Below is a small trained network, with its code and all its weights. Each question gives an input and a class and asks what happens when units are switched off, that is, made to give their printed mean instead of their output.

import numpy as np


def w(rows, s, z=0):
    codes = np.array(rows[::2]) - 128.0
    scale = np.full(codes.shape[1], s)
    scale[-1] = z or s
    return codes * scale


def f(y):
    return np.maximum(y, 0)


def log_softmax(a):
    a = a - a.max(-1, keepdims=True)
    return a - np.log(np.exp(a).sum(-1, keepdims=True))


def net(x, mask):
    res = np.array(x, float).reshape(1, 5) / 4 @ E
    y = f(res @ A[0][:, :-1].T + A[0][:, -1])
    res = res + np.where(mask, y, B[0][:, -1]) @ B[0][:, :-1]
    return log_softmax(res[-1] @ U[:, :-1].T + U[:, -1])


A, B = {}, {}
E = w([
[50,154,128,211],'x0',
[165,17,237,206],'x1',
[205,254,236,86],'x2',
[156,122,133,105],'x3',
[125,132,123,152],'x4',
],0.0081)
A[0] = w([
[251,218,206,133,156],'n1',
[157,105,141,46,105],'n2',
[167,103,182,203,174],'n3',
[174,83,201,64,253],'n4',
[116,38,23,124,70],'n5',
[160,220,236,102,78],'n6',
[188,97,96,46,233],'n7',
[168,98,109,78,88],'n8',
[222,200,162,68,135],'n9',
[92,137,102,186,213],'n10',
[175,180,26,139,51],'n11',
[85,245,2,56,125],'n12',
[86,169,107,55,48],'n13',
],0.0087,0.0056)
B[0] = w([
[48,69,145,108,235],'n1',
[110,207,150,144,156],'n2',
[151,181,169,184,196],'n3',
[77,145,193,198,218],'n4',
[119,41,151,103,199],'n5',
[104,1,117,111,208],'n6',
[75,180,103,181,202],'n7',
[98,187,136,138,147],'n8',
[88,42,99,182,210],'n9',
[79,133,163,128,185],'n10',
[170,57,225,103,160],'n11',
[127,105,219,185,244],'n12',
[178,147,196,177,160],'n13',
],0.0096,0.011)
U = w([
[73,133,150,153,254],'0',
[81,9,115,59,139],'1',
[199,131,239,163,150],'2',
[34,176,128,150,254],'3',
[18,205,129,157,232],'4',
[129,152,76,90,43],'5',
[207,237,96,79,2],'6',
[99,254,17,86,2],'7',
],0.0082,0.0058)

Each question gives the input, the list of numbers given to net, and the class t.
The units are the neurons (one row each of A and B). Each row of codes is followed by its name. A weight is (code - 128) times the scale printed after its matrix; where a second scale follows, it is the last column's (A, B and U).
mask holds one flag per neuron, in row order. A switched-off neuron (its flag False) gives its mean, the last column of its row in B, instead of its output. The means were averaged over made-up inputs and are rounded, as every weight is.
A unit's drop is (log p(t) with every unit on - log p(t) with that unit switched off) / (log p(t) with every unit on - log p(t) with every unit switched off).
The circuit of an input: a set's keep is (log p(t) with only the set's units on - log p(t) with every unit switched off) / (log p(t) with every unit on - log p(t) with every unit switched off). Starting from the 12 units with the biggest drops (on a tie, the unit counted first), units are removed one at a time, each time the one whose removal leaves the highest keep (on an exact tie, the one counted first), for as long as the keep stays at least 0.8.
circuit, biggest first: the units of the circuit, biggest drop first
unit that matters most: the unit with the biggest drop
top k neurons: the k neurons with the biggest drops, biggest first
drop when u is switched off: that unit's drop, to one decimal
input [1,4,8,6,7], class 1: circuit, biggest first	[n6; n1]
input [0,1,6,3,2], class 1: circuit, biggest first	[n6; n1]
input [2,-4,-1,3,0], class 2: circuit, biggest first	[n12; n1; n9]
input [-7,-2,2,6,5], class 4: circuit, biggest first	[n7; n2]
input [-5,-5,-4,1,-3], class 2: circuit, biggest first	[n12; n1]
input [-1,-7,7,1,-1], class 1: circuit, biggest first	[n6]
input [-5,-1,2,1,4], class 4: top 2 neurons	[n7; n5]
input [8,-8,4,-3,-6], class 2: circuit, biggest first	[n12; n13]
input [1,-7,2,-2,6], class 2: circuit, biggest first	[n12; n11]
input [-8,3,-5,1,4], class 4: circuit, biggest first	[n7; n6; n8]
input [-6,0,-5,-2,1], class 4: circuit, biggest first	[n6; n7]
input [1,8,6,1,-8], class 0: top 3 neurons	[n1; n4; n3]
input [-6,3,4,1,-5], class 4: top 4 neurons	[n4; n7; n2; n5]
input [-2,-3,7,-6,1], class 1: top 4 neurons	[n6; n1; n9; n3]
input [7,-4,-8,0,2], class 1: circuit, biggest first	[n5]
input [6,8,8,-4,-1], class 1: top 3 neurons	[n6; n1; n12]
input [-3,-2,7,-1,0], class 1: top 4 neurons	[n6; n1; n9; n3]
input [1,3,7,2,6], class 1: top 2 neurons	[n6; n1]
input [5,-8,-1,4,5], class 2: top 2 neurons	[n12; n11]
input [-5,3,4,-2,0], class 4: unit that matters most	n4
input [2,-8,8,0,4], class 1: drop when n1 is switched off	0.3
input [-2,4,5,8,-8], class 0: drop when n6 is switched off	0.1
input [-6,0,0,8,-4], class 3: drop when n7 is switched off	0.0
input [-1,5,8,7,-6], class 1: drop when n1 is switched off	0.3
